Here is a tiny trained network, its code and every weight. The questions are about switching its units off for an input and a class, where a switched-off unit gives its printed mean instead of its output.

import numpy as np


def w(rows, s, z=0):
    codes = np.array(rows[::2]) - 128.0
    scale = np.full(codes.shape[1], s)
    scale[-1] = z or s
    return codes * scale


def f(y):
    return np.maximum(y, 0)


def log_softmax(a):
    a = a - a.max(-1, keepdims=True)
    return a - np.log(np.exp(a).sum(-1, keepdims=True))


def net(x, mask):
    res = np.array(x, float).reshape(1, 8) / 4 @ E
    y = f(res @ A[0][:, :-1].T + A[0][:, -1])
    res = res + np.where(mask, y, B[0][:, -1]) @ B[0][:, :-1]
    return log_softmax(res[-1] @ U[:, :-1].T + U[:, -1])


A, B = {}, {}
E = w([
[127,165,66,138,60,76,85,227,55,111,32],'x0',
[86,144,163,82,64,177,139,76,133,122,141],'x1',
[65,42,43,77,113,31,154,135,142,221,125],'x2',
[243,38,135,168,58,161,137,117,178,25,63],'x3',
[178,116,60,213,150,105,253,129,116,149,151],'x4',
[212,179,117,107,145,199,168,59,60,104,194],'x5',
[114,125,54,162,136,113,226,185,40,46,65],'x6',
[122,58,228,169,213,194,69,208,227,118,128],'x7',
],0.0053)
A[0] = w([
[145,95,116,109,67,155,184,130,116,144,130,152],'N1',
[176,178,126,166,176,113,120,139,114,104,122,142],'N2',
[70,222,138,83,77,141,102,50,63,135,162,227],'N3',
[115,149,54,124,122,77,247,111,46,132,133,254],'N4',
[20,69,86,112,102,30,63,214,132,181,26,182],'N5',
[198,155,150,136,163,157,114,119,121,43,128,216],'N6',
[144,179,99,123,86,78,103,101,92,182,134,154],'N7',
[74,99,134,116,189,103,114,90,191,215,180,180],'N8',
[204,172,171,190,168,160,87,206,165,81,99,117],'N9',
[104,139,76,108,100,56,164,100,77,158,115,130],'N10',
[120,131,156,104,129,166,119,98,113,90,119,143],'N11',
[120,157,117,120,94,105,101,105,109,173,130,169],'N12',
[145,175,63,107,90,75,150,101,57,192,134,88],'N13',
[96,140,186,96,144,201,74,81,165,168,194,254],'N14',
[81,63,128,130,117,80,86,187,150,134,61,153],'N15',
[167,35,125,128,78,123,150,125,172,90,88,208],'N16',
[117,114,95,163,163,56,176,145,137,105,103,169],'N17',
[143,149,129,139,140,107,90,173,119,115,92,205],'N18',
[86,83,162,117,237,103,104,120,244,254,195,142],'N19',
[159,107,108,109,154,118,112,131,88,135,142,118],'N20',
[178,79,165,114,57,144,85,78,176,79,113,142],'N21',
[133,81,100,142,173,153,235,135,106,69,109,122],'N22',
[160,57,159,134,92,140,142,78,205,118,130,215],'N23',
[121,135,98,149,177,131,246,118,93,84,136,148],'N24',
],0.0081,0.0027)
B[0] = w([
[126,121,105,140,153,128,163,133,138,120,126,156],'N1',
[147,137,129,137,125,124,132,173,109,136,98,157],'N2',
[49,226,155,102,135,152,133,109,142,136,144,210],'N3',
[116,153,64,155,153,112,252,174,102,132,113,220],'N4',
[27,50,146,78,75,45,113,128,169,102,108,249],'N5',
[178,142,142,131,127,170,75,151,130,117,69,190],'N6',
[114,159,78,141,146,138,83,120,133,157,147,172],'N7',
[145,94,173,170,151,71,115,155,114,172,184,212],'N8',
[180,141,118,132,105,104,26,161,100,154,80,195],'N9',
[96,158,73,144,124,101,133,147,142,167,141,185],'N10',
[131,149,142,110,112,149,114,104,147,113,118,159],'N11',
[108,147,115,116,147,116,97,118,123,149,140,162],'N12',
[123,176,54,145,157,91,119,140,112,180,147,187],'N13',
[129,166,245,120,134,167,125,98,112,124,175,233],'N14',
[76,80,134,99,92,119,135,129,159,100,102,203],'N15',
[154,67,74,111,136,148,127,88,156,102,131,198],'N16',
[101,129,137,106,105,133,176,133,132,97,110,178],'N17',
[125,118,136,122,116,107,98,149,137,123,82,170],'N18',
[178,62,216,175,150,62,154,133,96,178,220,247],'N19',
[128,129,118,174,111,118,139,132,136,131,116,140],'N20',
[143,119,85,116,157,207,108,59,152,119,158,194],'N21',
[162,116,138,140,126,158,208,146,109,86,100,181],'N22',
[162,82,70,130,134,140,130,78,131,136,182,200],'N23',
[154,134,162,141,124,126,220,141,103,106,111,185],'N24',
],0.018,0.011)
U = w([
[213,149,129,144,95,154,3,189,100,107,37,77],'0',
[176,59,236,193,176,83,107,119,102,202,238,253],'1',
[222,58,53,113,143,208,85,20,216,74,146,73],'2',
[163,122,110,174,137,139,251,181,73,42,78,142],'3',
[92,247,225,41,123,205,72,76,128,102,139,15],'4',
[38,31,113,43,28,50,107,146,232,92,97,179],'5',
[54,231,19,142,170,77,148,147,112,222,159,71],'6',
],0.0049,0.00036)

Each question gives the input, the list of numbers given to net, and the class t.
The units are the neurons (one row each of A and B). Each row of codes is followed by its name. A weight is (code - 128) times the scale printed after its matrix; where a second scale follows, it is the last column's (A, B and U).
mask holds one flag per neuron, in row order. A switched-off neuron (its flag False) gives its mean, the last column of its row in B, instead of its output. The means were averaged over made-up inputs and are rounded, as every weight is.
A unit's drop is (log p(t) with every unit on - log p(t) with that unit switched off) / (log p(t) with every unit on - log p(t) with every unit switched off).
The circuit of an input: a set's keep is (log p(t) with only the set's units on - log p(t) with every unit switched off) / (log p(t) with every unit on - log p(t) with every unit switched off). Starting from the 12 units with the biggest drops (on a tie, the unit counted first), units are removed one at a time, each time the one whose removal leaves the highest keep (on an exact tie, the one counted first), for as long as the keep stays at least 0.8.
units of the circuit, in order: the units of the circuit, biggest drop first
top k neurons: the k neurons with the biggest drops, biggest first
drop when u is switched off: that unit's drop, to one decimal
input [-2,-6,-8,2,-7,-7,-4,2], class 0: units of the circuit, in order	N9
input [0,7,-4,0,-8,-1,8,6], class 0: units of the circuit, in order	N9; N6
input [3,1,6,5,-2,-2,4,-8], class 6: top 2 neurons	N4; N13
input [-4,6,2,5,3,4,-8,-3], class 2: top 2 neurons	N21; N23
input [5,8,-7,-6,-1,7,1,-3], class 6: top 4 neurons	N13; N4; N7; N21
input [8,-4,-7,4,1,-6,4,6], class 5: top 2 neurons	N5; N15
input [5,-5,5,-1,7,-5,-6,-5], class 5: top 2 neurons	N5; N15
input [-8,5,8,2,3,-3,6,-6], class 3: top 2 neurons	N22; N24
input [1,4,-2,5,-4,-5,4,8], class 2: top 2 neurons	N21; N16
input [3,1,7,0,1,1,8,-2], class 3: top 3 neurons	N4; N22; N24
input [-6,-4,0,2,6,-4,-3,-8], class 6: top 2 neurons	N13; N10
input [6,-2,-6,5,0,5,1,-8], class 6: top 3 neurons	N13; N7; N3
input [0,3,-6,5,2,7,1,6], class 0: top 3 neurons	N9; N6; N2
input [-5,-7,-2,-1,-3,7,-6,-8], class 4: top 2 neurons	N14; N3
input [2,3,8,1,7,-2,-3,0], class 5: units of the circuit, in order	N5
input [-2,7,-3,-3,6,-2,3,-4], class 6: top 2 neurons	N13; N3
input [-1,4,-1,8,3,1,-5,5], class 2: drop when N20 is switched off	0.0
input [2,-6,6,-5,-4,-4,-2,-6], class 5: drop when N13 is switched off	-0.1
input [-2,-5,-2,4,-6,4,6,-1], class 0: drop when N4 is switched off	0.1
input [-5,0,7,8,-7,-2,-4,-4], class 2: units of the circuit, in order	N21
input [-6,7,-8,0,0,7,1,-7], class 4: drop when N3 is switched off	0.1
